Below are the code and all the weights of a small trained network. Each question names an input and a target symbol and asks about switching units off, where a switched-off unit gives its printed mean instead of its output.

import numpy as np


def w(rows, s, z=0):
    codes = np.array(rows[::2]) - 128.0
    scale = np.full(codes.shape[1], s)
    scale[-1] = z or s
    return codes * scale


def f(y):
    return y / 2 * (1 + np.tanh(0.7978845608 * (y + 0.044715 * y**3)))


def softmax(a):
    e = np.exp(a - a.max(-1, keepdims=True))
    return e / e.sum(-1, keepdims=True)


def log_softmax(a):
    a = a - a.max(-1, keepdims=True)
    return a - np.log(np.exp(a).sum(-1, keepdims=True))


def net(x, mask):
    ids = ['ΓΘΣΨζηλμτ'.index(c) for c in x.split()]
    T = len(ids)
    res = E[ids] + P[:T]
    r = res
    for j in range(2):
        rows = slice(2 * j, 2 * j + 2)
        q, k, v = (r @ M[0][rows].T for M in (Q, K, V))
        z = softmax(np.where(np.tri(T) > 0, q @ k.T / 2**0.5, -1e9)) @ v
        o = O[0][rows]
        res = res + np.where(mask[j], z, o[:, -1]) @ o[:, :-1]
    y = f(res @ A[0][:, :-1].T + A[0][:, -1])
    res = res + np.where(mask[2:6], y, B[0][:, -1]) @ B[0][:, :-1]
    return log_softmax(res[-1] @ U[:, :-1].T + U[:, -1])


Q, K, V, O, A, B = {}, {}, {}, {}, {}, {}
E = w([
[138,125,174,160],'Γ',
[170,238,124,74],'Θ',
[68,222,222,5],'Σ',
[7,136,90,227],'Ψ',
[84,245,124,100],'ζ',
[123,209,173,42],'η',
[174,55,127,247],'λ',
[56,142,94,99],'μ',
[153,136,203,186],'τ',
],0.015)
P = w([
[82,103,1,64],'0',
[170,164,195,181],'1',
[181,57,205,84],'2',
[138,164,48,86],'3',
[176,185,193,207],'4',
[171,50,216,65],'5',
[125,154,22,77],'6',
],0.011)
Q[0] = w([
[96,136,158,168],'head 1',
[159,240,120,201],'head 1',
[66,87,25,112],'head 2',
[223,108,7,137],'head 2',
],0.011)
K[0] = w([
[47,112,99,151],'head 1',
[116,73,2,39],'head 1',
[50,75,28,98],'head 2',
[50,9,51,97],'head 2',
],0.0077)
V[0] = w([
[34,156,212,108],'head 1',
[4,1,159,156],'head 1',
[106,88,77,96],'head 2',
[103,131,233,107],'head 2',
],0.0083)
O[0] = w([
[18,165,254,119,252],'head 1',
[17,70,126,100,148],'head 1',
[218,190,65,169,56],'head 2',
[163,134,147,100,199],'head 2',
],0.009,0.0038)
A[0] = w([
[135,118,169,28,254],'neuron 1',
[88,86,139,228,183],'neuron 2',
[133,9,201,255,59],'neuron 3',
[153,70,224,100,163],'neuron 4',
],0.009,0.0055)
B[0] = w([
[168,46,124,124,245],'neuron 1',
[225,139,157,149,203],'neuron 2',
[98,129,91,1,177],'neuron 3',
[99,199,71,218,217],'neuron 4',
],0.0092,0.012)
U = w([
[91,162,93,213,127],'Γ',
[218,94,139,187,146],'Θ',
[63,252,133,107,3],'Σ',
[51,93,169,51,112],'Ψ',
[163,196,126,131,62],'ζ',
[170,105,179,191,212],'η',
[154,115,105,46,179],'λ',
[80,161,87,98,103],'μ',
[146,127,120,147,162],'τ',
],0.012,0.0059)

Each question gives the input, a string of symbols that net reads in full, and the target symbol t.
The units are the heads (2 rows each of Q, K, V and O) and the neurons (one row each of A and B). Each row of codes is followed by its name. A weight is (code - 128) times the scale printed after its matrix; where a second scale follows, it is the last column's (O, A, B and U).
mask holds one flag per unit, heads first, then neurons. A switched-off unit (its flag False) gives its mean, the last column of its rows in O or B, instead of its output. The means were averaged over made-up inputs and are rounded, as every weight is.
A unit's drop is (log p(t) with every unit on - log p(t) with that unit switched off) / (log p(t) with every unit on - log p(t) with every unit switched off).
The circuit of an input: a set's keep is (log p(t) with only the set's units on - log p(t) with every unit switched off) / (log p(t) with every unit on - log p(t) with every unit switched off). Starting from all 6 units, units are removed one at a time, each time the one whose removal leaves the highest keep (on an exact tie, the one counted first), for as long as the keep stays at least 0.8.
units of the circuit, in order: the units of the circuit, biggest drop first
k most important neurons: the k neurons with the biggest drops, biggest first
heads that matter: for each layer, one digit per head in row order, 1 if its drop is at least 0.15 and else 0, layers parted by /
drop when u is switched off: that unit's drop, to one decimal
input Σ η ζ Σ Γ, target Σ: heads that matter => 10
input Θ ζ Ψ Σ Ψ Γ, target Ψ: 3 most important neurons => [neuron 3; neuron 2; neuron 1]
input ζ Θ η, target η: heads that matter => 01
input η τ ζ, target η: heads that matter => 11
input Ψ Ψ Ψ Θ ζ, target Ψ: units of the circuit, in order => [head 1; neuron 4]
input Ψ Ψ η Σ λ, target Ψ: heads that matter => 10
input η Ψ η Σ ζ μ, target η: units of the circuit, in order => [neuron 3]
input Θ ζ η, target η: heads that matter => 10
input Σ Ψ τ Ψ Ψ, target Σ: units of the circuit, in order => [neuron 1; neuron 3]
input Ψ η ζ μ μ, target Ψ: heads that matter => 11
input η Σ Σ, target η: units of the circuit, in order => [neuron 1; neuron 4; neuron 3]
input Σ Θ τ η Ψ, target Σ: units of the circuit, in order => [neuron 1; head 1]
input η η Ψ τ η Σ, target η: heads that matter => 10
input Σ η ζ τ λ, target Σ: heads that matter => 10
input Σ τ η Ψ τ, target Σ: heads that matter => 00
input Σ Ψ Γ, target Ψ: units of the circuit, in order => [head 1]
input μ ζ Θ, target Θ: heads that matter => 10
input Ψ Σ Ψ τ η, target Ψ: heads that matter => 10
input η Σ Σ Ψ Γ Ψ Θ, target ζ: 2 most important neurons => [neuron 1; neuron 3]
input Σ Ψ τ, target Ψ: 2 most important neurons => [neuron 3; neuron 1]
input Ψ Ψ ζ, target Ψ: most important neuron => [neuron 2]
input Ψ η Θ, target Θ: 2 most important neurons => [neuron 1; neuron 3]
input Ψ Θ τ Σ η, target Ψ: drop when neuron 1 is switched off => 0.2
input Ψ Θ Ψ ζ Ψ τ, target Ψ: drop when neuron 2 is switched off => 0.0
input Ψ τ μ Ψ Σ, target Ψ: drop when neuron 4 is switched off => -0.1
